In the rows, 128 means zero.
Each row has a class, written after it.
133 62 188 160 129 113 107 98 148 92 155 71 172 126 117 117 133 159 106
 176 119 84 140 132 112 147 140 117 119 141 152 193 122 132 95 120 189
 95 78 150 125 119 137 99 125 125 136 145 118 104 122 178
K316
200 82 119 126 140 121 120 94 106 196 122 173 107 131 153 202 154 146
 143 150 128 178 147 86 124 145 139 149 153 87 178 157 132 143 115 95
 145 141 131 148 162 105 110 149 121 112 130 120 87 120 82 158
K149
103 124 173 141 112 138 113 159 121 137 146 120 123 152 156 96 128 146
 117 133 140 108 154 130 156 139 133 98 125 113 127 135 179 125 109 127
 104 136 121 155 162 122 143 140 127 151 122 144 140 154 110 161
K149
105 78 142 177 94 121 108 109 130 110 133 136 159 114 135 136 133 120
 101 129 116 65 145 88 129 144 96 127 143 121 183 151 156 103 92 120 124
 106 97 182 163 151 111 119 135 112 145 131 125 145 89 98
K493
105 104 180 168 119 134 101 117 135 116 98 108 165 125 133 118 102 122
 138 158 137 91 136 118 127 139 131 106 142 119 170 177 131 111 102 96
 149 129 108 138 109 119 91 127 132 120 143 135 117 131 100 138
K822
167 105 142 139 143 146 118 96 121 149 139 166 92 155 173 166 128 161
 115 110 125 159 161 84 108 145 129 154 134 114 141 144 144 126 126 116
 128 148 107 155 138 136 109 136 117 125 119 118 115 114 126 155
K262
121 123 166 160 121 139 104 143 118 143 141 111 135 138 153 91 119 129
 102 127 136 121 154 129 161 142 118 109 122 118 117 117 162 141 112 125
 124 130 125 159 172 124 122 143 134 143 120 159 137 159 130 159
K238
101 119 179 145 130 144 107 133 121 133 126 110 136 126 144 96 129 116
 108 128 136 100 156 125 157 112 128 100 118 123 132 132 191 147 114 129
 102 120 125 140 147 125 121 143 151 140 108 145 143 160 115 157
K720
142 85 129 135 130 148 130 92 103 132 123 175 131 152 171 170 130 133
 147 144 114 136 162 80 112 122 135 146 142 106 175 145 139 148 121 124
 136 135 107 172 187 124 98 123 115 131 113 109 106 121 38 140
K262
133 117 84 98 133 132 103 162 119 145 107 126 67 136 136 106 131 141 122
 157 134 103 130 108 131 146 135 129 163 98 108 80 145 78 117 146 139
 116 157 133 118 123 104 186 122 113 133 112 129 131 97 122
K479
100 94 158 169 114 136 120 96 151 108 95 130 174 130 110 124 102 116 119
 159 128 124 134 104 128 129 138 119 142 117 190 150 137 142 91 104 148
 111 97 134 114 117 134 113 128 142 141 127 135 153 85 156
K238
131 104 150 164 132 113 91 140 119 139 151 75 142 129 141 90 107 149 134
 166 141 120 170 143 161 143 122 100 130 108 112 130 146 168 124 131 122
 117 132 147 187 104 111 119 146 149 126 141 140 134 105 172
K493
100 103 142 170 113 133 109 87 128 103 114 109 176 132 112 126 105 119
 138 153 143 104 148 114 132 129 127 122 143 120 178 145 146 122 100 101
 147 134 84 144 119 109 116 100 122 134 152 139 113 132 94 145
K878
149 124 100 137 140 121 98 161 143 148 85 134 112 149 151 137 115 94 91
 154 164 134 136 117 120 146 105 114 131 92 155 52 168 83 116 123 132
 112 154 168 94 114 99 148 135 121 122 141 130 120 86 126
K238
154 94 99 99 141 99 95 167 119 160 117 109 114 144 144 121 106 123 126
 163 135 108 156 120 124 152 129 136 156 84 126 82 145 123 121 145 130
 136 136 150 119 114 112 155 123 120 137 104 124 111 50 125
K878
109 104 145 157 109 120 110 98 129 105 109 114 163 122 116 122 121 120
 131 160 116 100 139 116 132 122 117 109 140 119 191 151 143 134 111 95
 128 130 107 131 117 103 121 111 125 127 134 134 120 136 87 125
K493
90 122 150 164 85 161 119 105 91 113 137 76 186 123 171 92 120 125 166
 153 112 102 127 157 160 118 121 117 145 101 124 124 154 138 132 133 98
 121 128 131 164 104 83 170 152 156 80 140 135 139 83 155
K720
121 107 151 175 92 132 115 93 125 94 114 116 181 137 145 133 109 111 131
 158 144 98 158 106 127 129 113 108 127 103 191 149 151 143 123 86 132
 145 106 154 137 118 89 122 127 134 120 133 102 137 81 141
K822
132 104 90 116 147 121 121 163 133 150 134 116 121 159 118 125 117 124
 120 176 131 122 142 139 103 137 143 95 145 107 103 91 113 110 105 141
 152 110 142 125 113 101 119 143 122 125 135 103 113 142 80 140
K316
174 110 148 125 148 148 112 93 127 136 128 161 116 171 164 196 125 166
 136 137 122 178 164 90 113 131 140 143 134 96 164 168 170 147 134 116
 140 129 125 165 164 138 119 139 114 143 130 106 115 120 58 169
K822
133 119 103 104 142 116 88 143 135 144 127 131 111 145 141 130 146 119
 100 161 138 115 148 123 111 131 126 92 123 99 137 91 150 117 102 147
 142 138 167 129 93 113 82 132 124 143 114 123 99 135 77 122
K878
142 128 115 87 150 128 100 163 113 141 105 124 116 166 118 110 118 121
 106 130 113 134 131 119 134 139 123 134 147 99 97 92 160 109 126 158
 135 139 173 123 105 120 123 172 119 127 135 120 131 127 68 97
K822
140 151 125 131 108 154 127 75 87 122 153 178 146 178 153 146 134 141
 134 102 128 198 172 92 95 113 127 151 125 125 144 131 119 114 128 139
 132 167 107 121 160 108 70 112 119 146 113 50 87 130 101 142
K316
153 115 88 128 164 106 115 133 140 136 110 104 126 191 133 108 114 119
 97 149 153 127 148 125 119 189 149 157 147 87 69 72 120 125 118 132 168
 151 170 137 58 113 141 173 125 121 158 116 115 118 112 131
K316
111 89 191 93 146 145 138 167 131 144 110 127 88 118 127 96 108 163 140
 140 140 89 157 114 137 107 154 99 123 134 137 153 181 133 121 108 131
 133 102 157 176 128 171 127 141 138 115 163 158 138 136 194
K493
99 95 154 167 127 144 90 83 130 104 118 108 160 121 130 117 123 114 129
 149 127 94 148 130 129 123 146 111 132 123 180 164 153 101 97 95 149
 117 100 162 111 116 105 119 120 130 128 144 117 131 101 151
K238
159 101 153 127 126 136 112 87 106 138 125 164 132 155 165 189 130 150
 137 136 123 148 153 92 121 130 139 160 120 115 170 158 153 154 151 117
 136 126 103 154 140 131 105 136 129 126 103 90 101 108 75 135
K720
98 114 162 159 123 126 88 138 108 162 141 107 145 146 147 92 128 129 106
 133 144 103 149 144 172 137 125 108 131 130 120 117 151 150 112 121 104
 131 121 139 170 121 125 148 135 143 111 147 135 150 109 145
K493
129 110 113 130 138 128 122 141 125 136 120 99 110 121 138 159 137 112
 110 149 128 105 152 110 109 129 134 126 141 115 135 98 154 84 124 129
 143 129 153 145 90 132 83 146 122 109 110 121 116 114 86 132
K262
114 119 190 151 125 139 93 150 130 149 122 117 121 141 161 85 120 144
 111 133 146 114 140 139 155 140 125 99 127 121 135 121 163 128 103 114
 110 118 128 158 186 129 136 151 137 155 119 141 147 163 133 173
K238
129 140 175 171 116 106 123 133 125 99 136 84 101 143 160 63 153 137 112
 107 155 80 163 126 151 136 108 89 107 117 135 128 182 106 119 115 112
 128 126 170 110 104 125 135 129 117 95 154 136 179 141 172
K316
193 97 162 147 124 110 95 105 120 136 136 165 98 117 159 169 167 152 113
 171 132 166 151 83 120 138 134 124 137 102 171 178 131 184 117 158 146
 115 131 153 177 97 109 102 114 121 112 125 127 95 76 169
K262
147 96 143 155 166 129 110 74 87 171 137 152 176 171 175 160 122 138 119
 133 135 151 178 95 133 129 133 137 143 98 151 154 141 139 134 84 113
 146 130 152 132 131 114 116 94 134 109 143 82 125 96 102
K493
110 99 135 179 124 132 141 84 136 102 121 101 148 136 101 112 107 128
 139 149 121 79 144 110 120 113 140 110 122 145 164 149 151 129 100 105
 163 120 69 147 104 85 143 115 131 118 130 123 110 160 137 163
K316
125 94 130 163 122 144 124 98 128 117 114 108 173 155 143 105 99 119 123
 158 119 106 139 111 128 146 128 120 158 109 139 146 124 113 82 106 123
 129 98 134 132 111 128 130 127 120 140 126 131 136 137 136
K262
158 97 145 143 125 121 109 97 119 117 142 153 113 138 179 163 157 132
 135 138 113 155 156 102 112 146 130 140 136 94 173 149 164 117 112 131
 129 132 131 150 147 118 103 137 118 137 103 115 113 107 77 148
K149
170 111 149 132 120 141 125 89 114 124 143 169 121 157 153 164 138 149
 123 133 132 184 172 80 115 142 124 155 145 93 160 154 137 153 126 114
 139 140 116 144 173 120 105 140 120 138 135 108 111 123 80 151
K316
163 104 140 135 136 142 99 90 104 152 128 168 121 167 156 166 130 125
 119 147 126 180 167 86 124 137 138 145 144 88 166 153 145 159 124 109
 122 140 119 149 163 126 88 139 127 136 128 128 110 125 69 124
K822
151 142 189 107 144 146 91 151 136 136 101 105 102 148 178 133 112 148
 128 132 140 121 153 120 145 128 124 105 121 101 132 138 203 114 107 112
 110 116 123 156 157 120 112 156 139 149 112 152 132 148 145 191
K238
144 93 88 113 130 132 111 162 122 139 117 118 105 145 144 127 128 128
 116 163 130 113 149 123 121 142 128 125 163 98 99 100 139 95 115 140
 139 141 149 138 115 127 95 148 122 131 133 126 121 124 94 126
K149
107 115 168 157 144 155 105 140 108 135 148 98 128 120 155 86 119 149
 116 113 140 130 160 127 164 142 130 118 133 118 92 121 163 144 114 161
 100 121 132 138 192 122 131 145 124 150 110 137 163 149 117 176
K262
99 127 119 162 70 132 115 108 146 89 113 104 167 137 109 132 125 118 132
 167 124 78 122 110 116 115 117 106 125 123 178 149 153 104 115 114 143
 117 82 132 81 105 108 115 139 127 126 111 116 143 133 135
K720
121 113 89 114 123 109 110 151 108 146 137 103 116 160 127 116 133 130
 115 165 125 129 154 110 121 148 142 124 151 112 112 77 143 98 107 135
 148 127 152 126 126 123 99 152 136 139 116 119 114 117 72 122
K493
188 114 135 147 138 127 114 99 130 163 135 161 106 174 169 170 125 131
 97 167 139 170 165 89 114 148 130 124 120 97 172 154 140 180 122 102
 115 148 125 172 161 114 100 139 129 117 124 129 104 126 94 145
K878
90 73 86 184 66 129 137 90 141 112 145 113 149 116 95 84 78 156 182 127
 109 113 128 121 129 139 134 158 186 95 168 150 159 102 92 102 123 150
 48 137 127 107 177 134 119 151 145 163 132 134 127 173
K149
109 144 136 164 134 128 111 147 109 169 123 114 164 150 152 84 149 120
 111 140 163 106 140 138 134 143 174 68 139 115 112 107 117 128 84 136
 108 118 137 175 131 85 142 136 139 133 122 128 137 135 83 208
K493
213 119 119 157 156 116 94 88 154 125 138 111 90 144 180 165 155 148 93
 185 107 188 158 83 97 172 153 140 98 90 163 177 117 169 126 105 161 132
 164 143 144 106 81 154 107 121 73 134 108 84 136 136
K149
123 113 161 162 120 132 124 160 131 138 155 103 108 135 149 95 127 151
 119 117 137 128 160 133 156 144 136 118 123 113 115 123 175 144 115 146
 124 134 121 169 155 116 142 132 141 145 116 155 146 145 111 192
K149
141 120 107 102 146 125 110 140 120 153 114 124 103 175 149 132 129 119
 99 149 133 116 149 111 113 145 128 104 140 109 103 84 158 63 108 138
 133 131 150 148 80 127 97 151 123 124 128 107 119 129 112 128
K479
140 120 165 147 113 130 122 158 124 136 130 90 121 142 124 76 105 142
 114 138 131 133 150 111 151 131 135 114 140 102 125 127 164 160 105 130
 134 123 119 142 187 113 152 126 141 146 128 161 155 154 106 165
K822
130 114 14 92 149 181 138 135 124 131 97 100 174 194 144 91 102 106 113
 118 163 185 201 104 131 161 112 149 125 77 101 62 145 83 108 116 105
 173 131 168 133 137 66 147 147 132 127 137 124 147 113 143
K878
161 108 130 142 128 131 112 87 119 158 135 178 128 162 166 168 136 131
 121 138 110 156 166 91 118 137 126 157 145 105 161 156 162 142 114 136
 127 134 119 149 155 121 100 147 130 114 133 101 98 111 72 145
K316
99 123 167 170 129 169 83 157 101 172 127 99 138 130 142 81 126 130 107
 123 147 128 168 143 174 149 138 102 117 127 107 137 168 133 117 154 102
 131 133 155 165 92 102 127 135 127 129 153 137 133 124 189
K149
123 159 100 97 101 147 104 189 122 121 111 107 93 138 171 118 171 138
 114 143 146 81 134 122 118 142 128 106 116 102 134 92 164 83 134 112 79
 108 149 158 112 116 97 184 133 111 101 147 112 112 96 111
K149
111 134 187 159 132 144 71 143 128 161 118 132 141 120 149 113 135 128
 122 118 163 122 157 139 165 145 118 83 111 115 129 136 153 141 122 111
 111 121 132 148 153 109 106 128 140 142 126 141 134 148 146 161
K720
125 113 129 118 135 151 95 63 80 150 129 187 164 180 157 175 152 126 154
 115 138 164 155 108 123 134 137 117 118 122 156 165 159 114 111 113 105
 155 108 158 141 110 87 154 127 144 112 100 82 134 57 127
K822
109 104 213 166 144 117 95 154 156 126 135 131 103 130 125 107 121 131
 118 133 173 120 166 138 177 155 137 89 120 126 107 119 136 188 108 131
 148 100 141 165 177 129 120 131 154 157 129 154 148 151 122 174
K479
96 98 149 175 98 127 117 101 136 99 114 106 182 138 106 97 107 128 123
 157 135 93 144 110 130 128 133 124 145 114 173 161 132 118 92 111 150
 115 87 147 135 113 118 102 129 127 139 135 116 145 93 140
K316
97 100 149 179 81 139 114 95 135 101 117 108 166 164 110 89 122 132 122
 148 140 92 148 108 133 144 119 111 139 135 171 171 138 100 92 99 160
 123 84 150 127 103 112 122 122 136 138 129 128 143 89 158
K316
151 131 120 103 150 109 111 169 104 148 150 80 119 134 146 103 176 126
 111 146 137 119 182 113 117 126 130 88 118 107 103 115 146 96 123 146
 160 130 152 154 78 84 90 124 95 123 91 150 113 120 99 125
K316
157 94 166 142 127 129 120 86 119 137 111 157 138 174 175 161 121 151
 128 157 108 154 162 73 127 148 132 144 133 117 173 160 138 148 115 105
 163 125 100 157 144 136 86 131 141 132 115 94 119 121 62 140
K720
98 133 179 146 122 133 96 142 122 132 150 131 119 130 153 99 128 127 116
 147 151 103 162 123 172 133 129 89 127 116 134 138 178 133 110 128 103
 121 124 152 181 134 108 148 137 146 124 143 137 154 113 159
K479
119 108 138 182 116 113 115 81 122 127 133 98 170 157 138 108 69 112 131
 173 154 69 131 124 105 139 167 84 124 121 150 183 137 103 78 113 135
 118 120 138 95 99 117 118 132 108 129 110 97 116 117 136
K822
178 107 151 142 141 130 118 83 112 146 132 165 109 156 159 159 153 135
 106 127 126 177 170 81 114 131 129 142 134 113 141 153 145 140 128 123
 141 153 146 161 159 134 96 122 121 126 121 111 106 124 90 135
K479
179 87 145 141 150 142 145 81 109 128 156 171 104 147 162 163 123 147
 116 133 115 168 167 93 120 142 131 137 145 108 171 163 147 155 114 114
 135 139 109 162 155 127 113 133 115 131 137 133 102 140 75 176
K316
112 118 171 151 125 139 114 136 116 120 139 105 137 111 152 100 127 134
 124 130 144 107 154 130 159 142 129 97 123 110 125 129 168 127 112 129
 110 126 130 157 169 118 139 127 132 138 111 152 155 141 114 155
K262
171 86 138 139 130 120 87 87 110 165 141 171 140 165 163 149 144 150 122
 149 96 162 156 98 120 137 112 157 154 98 147 150 132 163 128 138 143
 152 129 140 191 123 104 123 122 155 132 100 112 109 81 148
K493
145 121 95 127 143 123 116 138 115 134 124 108 122 161 149 128 131 122
 113 151 125 132 157 109 125 140 130 122 145 112 86 91 155 96 115 142
 167 130 158 145 108 128 100 151 127 123 120 119 129 120 73 118
K720
136 107 87 137 156 137 144 156 112 155 141 86 104 141 139 127 128 122
 154 144 128 110 140 109 114 137 137 167 172 78 105 106 158 54 127 140
 175 133 162 152 119 130 99 172 134 108 153 129 112 138 76 148
K878
91 128 118 182 137 161 124 85 144 102 104 119 192 147 128 117 81 113 139
 162 130 108 138 123 103 124 126 98 116 119 179 168 150 119 111 103 96
 133 85 147 99 88 109 109 128 138 145 128 96 157 140 153
K316
141 109 92 113 120 123 115 152 116 137 99 123 124 129 151 129 141 117
 144 160 118 123 154 105 128 150 136 124 154 79 110 91 156 97 124 145
 157 128 166 138 116 111 110 158 129 111 109 109 133 119 73 122
K720
89 133 175 162 128 135 112 141 129 110 134 115 121 111 156 104 144 118
 131 130 145 107 154 129 143 129 128 104 111 116 142 118 170 135 118 127
 118 135 132 142 182 120 134 116 132 139 118 136 148 157 107 159
K262
168 113 142 140 159 116 111 89 131 168 125 183 94 131 147 173 151 136
 103 150 109 174 151 81 112 149 155 139 125 101 168 132 145 165 116 112
 150 142 146 156 146 124 120 146 135 105 134 123 91 119 74 153
K479
111 120 91 115 117 131 134 149 114 136 134 103 120 159 140 120 136 113
 114 144 133 97 146 121 122 128 127 115 130 119 111 90 149 61 116 131
 145 140 142 137 93 127 99 147 122 109 102 120 127 132 85 111
K262
115 89 128 181 115 134 117 80 116 117 106 106 183 131 138 70 123 107 136
 144 117 98 140 112 126 133 122 119 149 115 177 154 133 100 92 107 149
 137 112 155 117 103 104 110 129 124 134 129 120 133 106 150
K720
100 83 170 168 106 129 99 107 138 124 105 122 172 97 112 121 116 129 139
 140 130 92 140 119 144 139 127 112 145 120 176 154 132 125 91 107 161
 126 111 165 152 117 116 107 123 131 142 139 111 133 88 132
K479
136 94 106 118 139 115 99 138 109 183 120 110 131 176 159 124 140 121
 114 149 120 118 153 142 136 159 149 115 138 93 118 66 123 94 104 125
 145 126 154 161 106 104 110 158 116 115 100 109 122 115 79 138
K149
112 95 110 199 95 152 97 81 124 131 117 118 187 156 126 122 120 113 140
 166 127 88 148 125 123 109 138 133 163 104 180 163 149 99 108 95 134
 132 99 150 125 97 117 103 125 128 158 103 99 122 101 137
K149
175 105 144 124 142 125 122 87 117 130 119 162 121 152 160 174 138 138
 123 140 118 160 156 79 107 132 129 149 135 99 176 142 149 141 117 108
 140 152 112 156 147 128 101 133 131 121 121 117 97 126 72 142
K878
117 113 177 152 119 133 113 128 111 124 150 102 116 133 146 90 116 139
 129 135 152 101 168 128 155 140 130 97 133 109 127 122 162 138 115 119
 130 135 118 149 140 107 120 136 128 139 122 152 140 140 109 174
K878
182 93 146 144 123 128 136 93 121 124 132 156 112 156 149 186 142 143
 134 154 123 202 178 77 116 140 114 151 153 99 173 161 153 184 128 123
 127 134 116 154 171 112 93 132 130 145 133 117 105 140 63 166
K316
89 119 191 147 138 133 84 146 113 155 152 112 106 135 147 95 116 140 134
 118 146 85 143 144 154 147 125 105 113 126 116 130 180 125 120 141 112
 118 133 159 174 118 120 164 138 145 123 147 140 138 82 151
K878
179 114 143 125 151 142 112 91 138 123 130 149 62 139 152 180 137 152
 109 155 130 190 148 60 98 125 135 156 137 96 185 180 171 130 112 130
 128 132 120 149 145 128 75 140 139 148 116 128 129 121 99 162
K262
128 117 69 102 130 118 111 134 114 152 129 117 107 154 161 120 157 134
 132 150 119 113 137 112 111 149 132 126 159 92 93 94 138 78 97 153 134
 134 170 141 144 135 114 145 107 144 130 116 134 132 87 113
K262
95 123 189 149 132 133 107 136 117 144 130 116 125 111 135 85 120 117
 116 143 160 85 131 133 181 144 139 102 131 102 149 133 158 152 110 104
 114 112 146 158 177 126 154 132 124 151 148 182 146 159 112 115
K479
150 133 94 101 111 126 146 142 138 104 109 115 102 146 152 170 127 96
 102 160 138 87 136 124 116 107 113 108 122 110 131 94 157 119 136 123
 134 141 145 147 72 133 102 141 110 107 113 140 116 151 121 127
K238
137 109 128 150 86 138 138 172 143 147 137 92 102 137 129 91 118 128 95
 120 143 79 157 135 157 137 127 98 134 127 100 143 162 149 112 135 110
 148 125 167 135 129 150 108 140 136 128 166 154 168 167 168
K493
132 81 179 180 88 98 105 154 146 83 120 71 138 102 92 103 108 164 131
 155 158 116 137 123 122 144 132 99 147 140 160 166 90 137 81 89 208 139
 97 140 158 89 153 67 79 130 138 167 109 125 105 133
K149
108 108 155 155 121 149 106 102 150 98 93 114 160 124 125 129 109 126
 124 168 134 100 148 108 132 126 141 119 138 109 157 161 170 122 107 97
 144 142 94 145 135 125 147 107 122 132 149 144 127 141 135 138
K479
108 122 180 140 126 138 103 146 120 129 140 108 111 127 142 87 124 126
 120 125 135 110 149 130 161 137 124 110 131 119 125 135 171 139 112 125
 121 128 131 147 159 125 121 153 141 141 129 154 147 147 121 155
K720
187 108 154 129 112 121 132 98 133 119 125 163 96 117 161 191 137 155
 121 147 140 180 154 64 114 155 123 127 114 95 174 163 169 145 115 117
 144 131 113 150 150 124 103 141 143 127 111 122 122 142 90 181
K238
169 89 154 129 115 120 110 90 110 138 130 156 131 140 161 181 162 149
 120 160 103 161 163 86 122 134 119 130 149 115 162 171 135 160 118 119
 135 136 131 151 173 132 90 117 123 138 112 128 112 113 73 123
K493
130 91 84 131 127 106 111 123 106 143 114 96 123 150 128 109 137 103 113
 148 143 94 153 114 128 141 133 119 151 111 122 87 157 65 102 122 148
 131 155 155 115 129 96 147 120 114 116 126 105 134 61 119
K479
159 116 98 145 164 108 122 117 120 114 117 93 108 133 146 120 126 104
 118 153 135 114 150 130 118 132 123 126 152 104 131 80 158 95 114 124
 150 126 187 152 79 107 100 143 123 121 128 129 106 120 84 89
K316
213 97 110 125 171 140 139 61 137 128 124 185 95 168 161 200 134 126 136
 150 92 196 140 109 104 124 148 162 143 94 135 165 107 177 147 141 142
 130 128 154 105 127 98 131 131 132 123 102 127 130 128 179
K238
185 55 131 152 118 151 125 86 115 140 148 164 130 155 159 168 150 119
 106 129 116 192 177 106 131 153 115 152 149 108 167 141 117 138 126 119
 142 136 106 184 150 135 70 133 134 122 108 113 123 112 63 154
K479
